Below is a small trained network, with its code and all its weights. Each question gives an input and a class and asks what happens when units are switched off, that is, made to give their printed mean instead of their output.

import numpy as np


def w(rows, s, z=0):
    codes = np.array(rows[::2]) - 128.0
    scale = np.full(codes.shape[1], s)
    scale[-1] = z or s
    return codes * scale


def f(y):
    return np.maximum(y, 0)


def log_softmax(a):
    a = a - a.max(-1, keepdims=True)
    return a - np.log(np.exp(a).sum(-1, keepdims=True))


def net(x, mask):
    res = np.array(x, float).reshape(1, 8) / 4 @ E
    y = f(res @ A[0][:, :-1].T + A[0][:, -1])
    res = res + np.where(mask, y, B[0][:, -1]) @ B[0][:, :-1]
    return log_softmax(res[-1] @ U[:, :-1].T + U[:, -1])


A, B = {}, {}
E = w([
[128,128,129,127],'x0',
[170,254,102,228],'x1',
[247,118,27,10],'x2',
[127,127,130,128],'x3',
[138,37,33,238],'x4',
[134,126,129,130],'x5',
[128,131,127,130],'x6',
[126,132,121,125],'x7',
],0.0057)
A[0] = w([
[46,165,193,159,132],'neuron 0',
[168,159,88,123,44],'neuron 1',
[124,96,156,119,2],'neuron 2',
[95,90,96,178,139],'neuron 3',
[112,85,210,79,201],'neuron 4',
[190,86,61,85,57],'neuron 5',
[141,76,134,146,225],'neuron 6',
[154,29,40,236,85],'neuron 7',
[60,50,105,64,96],'neuron 8',
[46,137,138,161,55],'neuron 9',
[154,154,132,159,216],'neuron 10',
[90,47,116,116,95],'neuron 11',
[74,108,123,83,65],'neuron 12',
[43,129,159,140,51],'neuron 13',
[156,2,84,207,87],'neuron 14',
[107,153,146,173,61],'neuron 15',
[93,90,158,202,72],'neuron 16',
[70,138,175,184,95],'neuron 17',
[171,201,63,219,78],'neuron 18',
[201,84,115,71,193],'neuron 19',
[160,124,214,117,119],'neuron 20',
[98,52,129,86,86],'neuron 21',
[106,69,83,189,168],'neuron 22',
[53,114,141,148,87],'neuron 23',
[78,38,168,70,70],'neuron 24',
[233,168,48,60,51],'neuron 25',
[85,124,148,175,88],'neuron 26',
[134,210,111,169,71],'neuron 27',
[112,182,252,55,90],'neuron 28',
],0.0092,0.0099)
B[0] = w([
[133,42,73,92,205],'neuron 0',
[145,75,214,130,133],'neuron 1',
[50,188,13,2,128],'neuron 2',
[103,130,103,78,181],'neuron 3',
[134,161,52,184,245],'neuron 4',
[153,68,178,85,170],'neuron 5',
[70,126,41,142,254],'neuron 6',
[167,192,146,37,213],'neuron 7',
[156,166,196,232,177],'neuron 8',
[165,61,174,76,145],'neuron 9',
[73,155,77,171,235],'neuron 10',
[136,150,206,179,161],'neuron 11',
[112,191,214,140,134],'neuron 12',
[160,58,123,70,144],'neuron 13',
[145,199,174,83,199],'neuron 14',
[193,118,203,95,139],'neuron 15',
[181,58,118,46,158],'neuron 16',
[159,79,102,118,173],'neuron 17',
[177,135,205,192,174],'neuron 18',
[67,105,88,126,254],'neuron 19',
[120,141,131,96,158],'neuron 20',
[185,159,192,204,160],'neuron 21',
[83,191,100,101,217],'neuron 22',
[194,64,159,100,150],'neuron 23',
[179,128,184,209,169],'neuron 24',
[136,6,170,109,189],'neuron 25',
[155,86,120,100,152],'neuron 26',
[178,98,194,220,148],'neuron 27',
[134,207,145,33,203],'neuron 28',
],0.01,0.0078)
U = w([
[103,122,77,149,254],'0',
[167,2,142,69,43],'1',
[90,134,84,155,217],'2',
[89,136,77,156,197],'3',
[128,201,126,72,42],'4',
[187,151,202,236,27],'5',
[87,119,67,161,138],'6',
[83,122,64,157,121],'7',
],0.011,0.0084)

Each question gives the input, the list of numbers given to net, and the class t.
The units are the neurons (one row each of A and B). Each row of codes is followed by its name. A weight is (code - 128) times the scale printed after its matrix; where a second scale follows, it is the last column's (A, B and U).
mask holds one flag per neuron, in row order. A switched-off neuron (its flag False) gives its mean, the last column of its row in B, instead of its output. The means were averaged over made-up inputs and are rounded, as every weight is.
A unit's drop is (log p(t) with every unit on - log p(t) with that unit switched off) / (log p(t) with every unit on - log p(t) with every unit switched off).
The circuit of an input: a set's keep is (log p(t) with only the set's units on - log p(t) with every unit switched off) / (log p(t) with every unit on - log p(t) with every unit switched off). Starting from the 12 units with the biggest drops (on a tie, the unit counted first), units are removed one at a time, each time the one whose removal leaves the highest keep (on an exact tie, the one counted first), for as long as the keep stays at least 0.8.
circuit, biggest first: the units of the circuit, biggest drop first
unit that matters most: the unit with the biggest drop
top k neurons: the k neurons with the biggest drops, biggest first
drop of u: that unit's drop, to one decimal
input [5,-8,-4,6,-6,3,-5,-6], class 5: circuit, biggest first : (neuron 24; neuron 8)
input [0,-1,8,-7,7,-6,-7,-1], class 1: top 2 neurons : (neuron 25; neuron 5)
input [1,-8,2,-1,3,4,-3,3], class 5: unit that matters most : neuron 8
input [7,-7,-4,1,-3,2,-2,6], class 5: top 3 neurons : (neuron 24; neuron 8; neuron 21)
input [4,-3,-8,-2,-8,-5,-1,2], class 1: top 2 neurons : (neuron 0; neuron 13)
input [7,-2,8,-6,-1,-8,-1,-6], class 1: top 3 neurons : (neuron 25; neuron 5; neuron 22)
input [7,-5,-7,-4,0,-4,0,6], class 1: circuit, biggest first : (neuron 23; neuron 0)
input [-5,8,6,1,-1,4,-1,-3], class 5: circuit, biggest first : (neuron 18; neuron 27)
input [-3,-1,-6,0,4,-6,4,4], class 1: top 2 neurons : (neuron 16; neuron 23)
input [-4,-1,7,2,1,-5,3,-2], class 1: top 4 neurons : (neuron 25; neuron 5; neuron 4; neuron 22)
input [-5,7,-4,2,5,7,1,-4], class 5: top 4 neurons : (neuron 18; neuron 27; neuron 19; neuron 15)
input [-5,8,-6,2,3,0,-2,4], class 5: top 3 neurons : (neuron 18; neuron 27; neuron 19)
input [-5,1,-6,6,1,3,-1,-5], class 1: top 2 neurons : (neuron 16; neuron 0)
input [1,8,-1,-1,5,-1,-7,-3], class 5: top 3 neurons : (neuron 18; neuron 27; neuron 19)
input [0,7,8,6,-4,5,3,-4], class 1: circuit, biggest first : (neuron 25)
input [8,-8,-6,-6,6,5,2,-2], class 5: drop of neuron 22 : -0.1
input [-5,1,6,-7,8,3,0,-2], class 4: drop of neuron 4 : 0.1
input [4,0,8,5,1,-3,8,-3], class 1: drop of neuron 25 : 0.7
